Below are the code and all the weights of a small trained network. Each question names an input and a class and asks about switching units off, where a switched-off unit gives its printed mean instead of its output.

import numpy as np


def w(rows, s, z=0):
    codes = np.array(rows[::2]) - 128.0
    scale = np.full(codes.shape[1], s)
    scale[-1] = z or s
    return codes * scale


def f(y):
    return y / 2 * (1 + np.tanh(0.7978845608 * (y + 0.044715 * y**3)))


def log_softmax(a):
    a = a - a.max(-1, keepdims=True)
    return a - np.log(np.exp(a).sum(-1, keepdims=True))


def net(x, mask):
    res = np.array(x, float).reshape(1, 6) / 4 @ E
    y = f(res @ A[0][:, :-1].T + A[0][:, -1])
    res = res + np.where(mask, y, B[0][:, -1]) @ B[0][:, :-1]
    return log_softmax(res[-1] @ U[:, :-1].T + U[:, -1])


A, B = {}, {}
E = w([
[66,2,55,54,65,170,36],'x0',
[169,119,95,240,67,108,80],'x1',
[86,72,112,142,94,139,202],'x2',
[91,137,43,179,223,55,125],'x3',
[127,97,133,135,132,136,140],'x4',
[132,125,125,126,130,131,130],'x5',
],0.0086)
A[0] = w([
[194,127,193,97,45,190,127,78],'N1',
[85,96,93,95,66,121,82,55],'N2',
[164,180,92,194,77,175,172,60],'N3',
[163,162,199,106,36,247,127,55],'N4',
[93,144,152,46,175,141,199,83],'N5',
[51,145,89,160,193,92,89,252],'N6',
[171,90,112,254,57,135,88,137],'N7',
[159,176,238,173,114,84,176,51],'N8',
[65,89,144,172,120,166,158,231],'N9',
[59,91,110,137,87,140,243,150],'N10',
[130,109,94,62,71,160,85,120],'N11',
[80,108,116,110,74,138,73,60],'N12',
[72,109,157,119,234,163,147,53],'N13',
[139,78,78,105,102,163,52,45],'N14',
[155,86,183,69,114,156,169,223],'N15',
],0.0094,0.0044)
B[0] = w([
[144,54,76,109,77,42,174,227],'N1',
[123,69,166,174,191,147,184,201],'N2',
[31,92,181,123,162,142,136,178],'N3',
[160,85,112,68,93,49,215,241],'N4',
[90,196,165,68,132,157,94,206],'N5',
[202,132,52,167,45,87,135,241],'N6',
[50,169,152,34,75,115,2,254],'N7',
[156,68,193,171,193,198,193,235],'N8',
[161,151,111,161,101,114,133,196],'N9',
[188,203,142,159,69,207,111,210],'N10',
[92,146,160,149,120,151,171,215],'N11',
[128,113,141,153,141,208,155,187],'N12',
[71,89,66,57,139,109,103,168],'N13',
[129,50,206,172,179,177,194,207],'N14',
[120,170,61,83,106,124,85,225],'N15',
],0.009,0.0081)
U = w([
[204,105,3,136,108,41,188,164],'0',
[157,118,151,187,237,244,193,2],'1',
[58,199,124,45,116,171,48,158],'2',
[211,181,95,149,75,172,126,207],'3',
],0.007,0.0046)

Each question gives the input, the list of numbers given to net, and the class t.
The units are the neurons (one row each of A and B). Each row of codes is followed by its name. A weight is (code - 128) times the scale printed after its matrix; where a second scale follows, it is the last column's (A, B and U).
mask holds one flag per neuron, in row order. A switched-off neuron (its flag False) gives its mean, the last column of its row in B, instead of its output. The means were averaged over made-up inputs and are rounded, as every weight is.
A unit's drop is (log p(t) with every unit on - log p(t) with that unit switched off) / (log p(t) with every unit on - log p(t) with every unit switched off).
The circuit of an input: a set's keep is (log p(t) with only the set's units on - log p(t) with every unit switched off) / (log p(t) with every unit on - log p(t) with every unit switched off). Starting from the 12 units with the biggest drops (on a tie, the unit counted first), units are removed one at a time, each time the one whose removal leaves the highest keep (on an exact tie, the one counted first), for as long as the keep stays at least 0.8.
units of the circuit, in order: the units of the circuit, biggest drop first
unit that matters most: the unit with the biggest drop
k most important neurons: the k neurons with the biggest drops, biggest first
drop when u is switched off: that unit's drop, to one decimal
input [3,-4,7,5,4,7], class 3: units of the circuit, in order -> [N10]
input [3,6,1,-3,-6,0], class 2: 3 most important neurons -> [N7, N6, N8]
input [4,-5,-2,-6,-3,2], class 0: 3 most important neurons -> [N4, N1, N7]
input [0,-5,0,-5,4,0], class 0: 4 most important neurons -> [N7, N4, N1, N3]
input [-3,3,8,5,-3,-5], class 3: units of the circuit, in order -> [N10, N4]
input [8,4,-3,-3,8,-8], class 1: 2 most important neurons -> [N14, N2]
input [8,1,0,-8,-7,6], class 0: 4 most important neurons -> [N1, N4, N8, N15]
input [2,-5,8,1,6,-3], class 3: 2 most important neurons -> [N7, N10]
input [-1,7,-6,-6,-8,5], class 2: 2 most important neurons -> [N7, N6]
input [1,8,4,-7,-3,-5], class 2: 3 most important neurons -> [N7, N6, N3]
input [6,-6,-4,-1,-6,-8], class 1: 3 most important neurons -> [N7, N14, N2]
input [-2,4,-3,-6,-1,-2], class 0: units of the circuit, in order -> [N1, N4]
input [6,3,1,-7,-1,-2], class 0: 3 most important neurons -> [N1, N4, N8]
input [8,7,6,6,-5,8], class 1: 3 most important neurons -> [N14, N2, N12]
input [4,-3,-8,8,-4,-5], class 0: units of the circuit, in order -> [N6]
input [-6,8,4,5,6,-7], class 2: 2 most important neurons -> [N7, N3]
input [5,3,8,6,-1,1], class 3: drop when N4 is switched off -> 0.2
input [5,-5,8,7,-4,5], class 3: drop when N10 is switched off -> 1.0
input [-8,4,-7,-1,-4,-7], class 1: drop when N8 is switched off -> 0.4
input [6,3,0,-6,8,7], class 0: unit that matters most -> N1
